Here is a tiny trained network, its code and every weight. The questions are about switching its units off for an input and a class, where a switched-off unit gives its printed mean instead of its output.

import numpy as np


def w(rows, s, z=0):
    codes = np.array(rows[::2]) - 128.0
    scale = np.full(codes.shape[1], s)
    scale[-1] = z or s
    return codes * scale


def f(y):
    return y / 2 * (1 + np.tanh(0.7978845608 * (y + 0.044715 * y**3)))


def log_softmax(a):
    a = a - a.max(-1, keepdims=True)
    return a - np.log(np.exp(a).sum(-1, keepdims=True))


def net(x, mask):
    res = np.array(x, float).reshape(1, 3) / 4 @ E
    y = f(res @ A[0][:, :-1].T + A[0][:, -1])
    res = res + np.where(mask, y, B[0][:, -1]) @ B[0][:, :-1]
    return log_softmax(res[-1] @ U[:, :-1].T + U[:, -1])


A, B = {}, {}
E = w([
[185,166,193,213,252,127,122,250,161,196,94,117],'x0',
[203,35,168,142,197,77,213,79,106,200,100,175],'x1',
[244,135,165,53,38,153,201,189,210,74,101,162],'x2',
],0.011)
A[0] = w([
[63,131,80,198,205,118,127,166,32,112,139,104,203],'neuron 0',
[109,81,83,17,58,169,118,92,102,70,128,111,218],'neuron 1',
[153,63,174,135,205,40,114,66,154,223,49,229,255],'neuron 2',
[149,220,137,114,74,187,205,185,253,67,27,131,253],'neuron 3',
[65,220,50,131,129,124,58,139,91,59,192,85,227],'neuron 4',
[219,200,113,75,150,136,206,184,221,163,96,195,191],'neuron 5',
[64,179,167,205,165,115,90,90,134,198,190,49,190],'neuron 6',
],0.0067,0.0028)
B[0] = w([
[115,180,52,170,238,150,111,110,137,222,127,45,220],'neuron 0',
[78,91,141,55,129,222,108,61,25,103,131,218,247],'neuron 1',
[142,100,232,158,138,126,217,109,17,119,180,60,244],'neuron 2',
[159,168,149,86,152,140,111,181,170,130,55,233,254],'neuron 3',
[25,163,97,112,94,146,92,79,205,125,113,113,243],'neuron 4',
[254,130,211,131,136,172,72,131,199,86,103,129,232],'neuron 5',
[144,186,77,138,205,81,72,120,121,131,183,92,221],'neuron 6',
],0.0097,0.013)
U = w([
[138,150,92,187,176,109,146,162,78,188,190,81,69],'0',
[134,164,164,98,139,82,97,210,239,100,70,160,172],'1',
[168,130,225,192,131,189,155,159,126,76,129,74,133],'2',
[54,177,52,146,151,149,45,24,188,126,141,79,175],'3',
[24,84,145,160,93,55,209,49,50,163,190,89,186],'4',
[86,181,130,80,71,190,79,144,145,114,124,157,3],'5',
[78,38,137,16,73,175,171,1,116,26,164,153,128],'6',
],0.0071,0.0024)

Each question gives the input, the list of numbers given to net, and the class t.
The units are the neurons (one row each of A and B). Each row of codes is followed by its name. A weight is (code - 128) times the scale printed after its matrix; where a second scale follows, it is the last column's (A, B and U).
mask holds one flag per neuron, in row order. A switched-off neuron (its flag False) gives its mean, the last column of its row in B, instead of its output. The means were averaged over made-up inputs and are rounded, as every weight is.
A unit's drop is (log p(t) with every unit on - log p(t) with that unit switched off) / (log p(t) with every unit on - log p(t) with every unit switched off).
The circuit of an input: a set's keep is (log p(t) with only the set's units on - log p(t) with every unit switched off) / (log p(t) with every unit on - log p(t) with every unit switched off). Starting from all 7 units, units are removed one at a time, each time the one whose removal leaves the highest keep (on an exact tie, the one counted first), for as long as the keep stays at least 0.8.
units of the circuit, in order: the units of the circuit, biggest drop first
most important unit: the unit with the biggest drop
top k neurons: the k neurons with the biggest drops, biggest first
drop when u is switched off: that unit's drop, to one decimal
input [-5,3,-4], class 4: units of the circuit, in order : (neuron 5; neuron 3)
input [3,1,-7], class 0: units of the circuit, in order : (neuron 2; neuron 1)
input [-6,5,-4], class 4: top 4 neurons : (neuron 5; neuron 3; neuron 2; neuron 4)
input [2,-8,5], class 1: most important unit : neuron 3
input [4,0,-8], class 0: top 3 neurons : (neuron 2; neuron 1; neuron 5)
input [-2,6,1], class 4: units of the circuit, in order : (neuron 3; neuron 2)
input [0,7,0], class 4: top 3 neurons : (neuron 3; neuron 2; neuron 5)
input [-2,5,5], class 2: units of the circuit, in order : (neuron 5; neuron 4)
input [-1,5,0], class 4: units of the circuit, in order : (neuron 3; neuron 2)
input [-8,5,-7], class 4: units of the circuit, in order : (neuron 5; neuron 3)
input [-2,-2,1], class 6: top 2 neurons : (neuron 0; neuron 6)
input [-5,-5,-1], class 6: top 2 neurons : (neuron 1; neuron 0)
input [-4,-7,2], class 6: top 2 neurons : (neuron 1; neuron 0)
input [-1,7,1], class 2: top 4 neurons : (neuron 1; neuron 4; neuron 0; neuron 6)
input [1,-1,4], class 1: most important unit : neuron 2
input [-1,4,-6], class 0: top 4 neurons : (neuron 0; neuron 1; neuron 6; neuron 4)
input [-3,8,2], class 2: top 4 neurons : (neuron 1; neuron 4; neuron 2; neuron 5)
input [-1,-2,0], class 6: top 4 neurons : (neuron 0; neuron 6; neuron 3; neuron 5)
input [-4,2,-3], class 4: top 3 neurons : (neuron 5; neuron 3; neuron 4)
input [-1,4,-1], class 4: top 2 neurons : (neuron 5; neuron 3)
input [5,0,-2], class 0: most important unit : neuron 4
input [-5,-6,-2], class 6: top 3 neurons : (neuron 1; neuron 0; neuron 6)
input [0,-5,8], class 1: drop when neuron 3 is switched off : 0.4
input [-6,3,-5], class 4: drop when neuron 3 is switched off : 0.5
input [-1,3,2], class 2: drop when neuron 1 is switched off : 1.3
input [-1,4,-7], class 0: drop when neuron 4 is switched off : 0.1
input [-8,-7,-3], class 6: most important unit : neuron 1
